Below are the code and all the weights of a small trained network. Each question names an input and a class and asks about switching units off, where a switched-off unit gives its printed mean instead of its output.

import numpy as np


def w(rows, s, z=0):
    codes = np.array(rows[::2]) - 128.0
    scale = np.full(codes.shape[1], s)
    scale[-1] = z or s
    return codes * scale


def norm(h):
    return h / np.sqrt((h * h).mean(-1, keepdims=True) + 1e-5)


def f(y):
    return np.maximum(y, 0)


def log_softmax(a):
    a = a - a.max(-1, keepdims=True)
    return a - np.log(np.exp(a).sum(-1, keepdims=True))


def net(x, mask):
    res = np.array(x, float).reshape(1, 8) / 4 @ E
    u = 0
    for l in range(2):
        y = f(norm(res) @ A[l][:, :-1].T + A[l][:, -1])
        res = res + np.where(mask[u : u + 5], y, B[l][:, -1]) @ B[l][:, :-1]
        u += 5
    return log_softmax(norm(res)[-1] @ U[:, :-1].T + U[:, -1])


A, B = {}, {}
E = w([
[122,108,148,117,114,126,121,126,121,130,138],'x0',
[127,124,144,120,134,127,139,119,123,124,134],'x1',
[136,134,134,129,134,129,116,128,133,144,133],'x2',
[188,138,215,154,95,212,169,192,94,106,81],'x3',
[179,195,98,81,110,104,61,140,89,49,219],'x4',
[129,125,137,126,127,129,113,130,123,137,131],'x5',
[136,130,135,134,133,126,113,134,128,148,136],'x6',
[128,82,165,252,163,164,108,140,178,57,186],'x7',
],0.011)
A[0] = w([
[66,58,131,150,137,101,130,106,204,193,104,1],'L0N1',
[132,242,158,25,34,192,175,197,90,169,108,19],'L0N2',
[86,104,156,65,142,134,175,180,168,170,39,47],'L0N3',
[67,64,137,43,65,35,186,220,176,228,44,62],'L0N4',
[89,196,150,79,182,39,148,181,152,217,2,37],'L0N5',
],0.0068,0.0037)
B[0] = w([
[96,90,30,148,202,206,146,86,54,170,101,187],'L0N1',
[242,11,94,145,223,146,146,130,47,121,36,254],'L0N2',
[226,182,230,204,165,164,62,216,225,2,141,191],'L0N3',
[110,155,125,66,147,121,105,225,175,83,213,223],'L0N4',
[102,186,179,91,143,127,164,170,169,36,244,203],'L0N5',
],0.0079,0.0061)
A[1] = w([
[17,106,128,70,200,153,184,131,179,171,124,1],'L1N1',
[2,69,155,232,151,186,157,96,138,198,43,112],'L1N2',
[198,139,76,38,104,30,156,107,27,187,81,74],'L1N3',
[97,52,69,171,193,135,163,63,226,157,175,32],'L1N4',
[95,145,114,62,186,101,171,167,139,125,148,114],'L1N5',
],0.0091,0.0049)
B[1] = w([
[153,23,36,193,132,147,26,157,116,35,115,179],'L1N1',
[138,172,146,139,20,170,252,21,82,173,11,254],'L1N2',
[99,136,71,72,72,116,186,2,108,234,60,245],'L1N3',
[130,68,104,10,221,86,62,135,63,143,143,243],'L1N4',
[64,138,98,204,105,34,59,24,115,196,181,210],'L1N5',
],0.0086,0.0067)
U = w([
[13,115,68,136,209,39,25,135,216,51,224,248],'0',
[174,32,47,104,216,162,121,42,42,144,39,119],'1',
[205,168,223,177,164,174,125,241,163,22,145,146],'2',
[80,156,230,232,40,205,211,77,145,171,62,91],'3',
[54,205,55,50,56,7,108,18,164,217,142,4],'4',
],0.011,0.0041)

Each question gives the input, the list of numbers given to net, and the class t.
The units are the neurons (one row each of A and B). Each row of codes is followed by its name. A weight is (code - 128) times the scale printed after its matrix; where a second scale follows, it is the last column's (A, B and U).
mask holds one flag per neuron, layer by layer. A switched-off neuron (its flag False) gives its mean, the last column of its row in B, instead of its output. The means were averaged over made-up inputs and are rounded, as every weight is.
A unit's drop is (log p(t) with every unit on - log p(t) with that unit switched off) / (log p(t) with every unit on - log p(t) with every unit switched off).
The circuit of an input: a set's keep is (log p(t) with only the set's units on - log p(t) with every unit switched off) / (log p(t) with every unit on - log p(t) with every unit switched off). Starting from all 10 units, units are removed one at a time, each time the one whose removal leaves the highest keep (on an exact tie, the one counted first), for as long as the keep stays at least 0.8.
units of the circuit, in order: the units of the circuit, biggest drop first
unit that matters most: the unit with the biggest drop
k most important neurons: the k neurons with the biggest drops, biggest first
top k neurons in layer l: the k neurons of layer l with the biggest drops, biggest first
drop when u is switched off: that unit's drop, to one decimal
input [-8,-3,4,1,-2,5,-6,-2], class 2: units of the circuit, in order -> L0N3
input [0,-1,2,-3,0,-6,-8,-7], class 0: units of the circuit, in order -> L0N4, L1N2
input [1,6,7,1,0,-7,-8,-6], class 2: units of the circuit, in order -> L0N3, L0N5
input [-5,-5,7,-8,-1,-3,5,-4], class 0: units of the circuit, in order -> L0N5, L1N2
input [-2,-6,6,6,0,7,-4,8], class 3: 4 most important neurons -> L0N4, L0N3, L0N5, L1N2
input [3,3,1,8,-3,2,5,-1], class 2: units of the circuit, in order -> L0N3, L1N3
input [-1,3,5,-8,0,-7,-4,8], class 1: top 3 neurons in layer 1 -> L1N4, L1N2, L1N5
input [2,-6,5,8,4,6,8,-1], class 1: 3 most important neurons -> L0N2, L0N3, L0N5
input [-6,4,-7,-5,-1,5,8,7], class 1: 2 most important neurons -> L1N2, L1N4
input [-1,8,-3,-7,0,-2,0,7], class 1: 2 most important neurons -> L0N4, L0N5
input [4,6,4,0,2,7,-8,4], class 0: 4 most important neurons -> L1N2, L0N3, L0N2, L0N5
input [0,-7,0,1,0,-2,-3,4], class 3: 2 most important neurons -> L0N4, L0N5
input [-4,1,7,3,-1,0,-1,-6], class 2: 2 most important neurons -> L0N3, L0N5
input [2,-4,1,-3,-4,7,-1,0], class 0: unit that matters most -> L0N4
input [3,-5,-8,1,0,-7,2,3], class 3: drop when L0N3 is switched off -> 0.2
input [8,2,-1,-4,-5,-5,7,-1], class 0: drop when L0N4 is switched off -> 0.6
input [-1,-6,4,1,-1,5,-3,2], class 3: drop when L1N2 is switched off -> 0.8
input [-6,1,-2,6,-2,1,8,8], class 3: drop when L1N5 is switched off -> 0.0
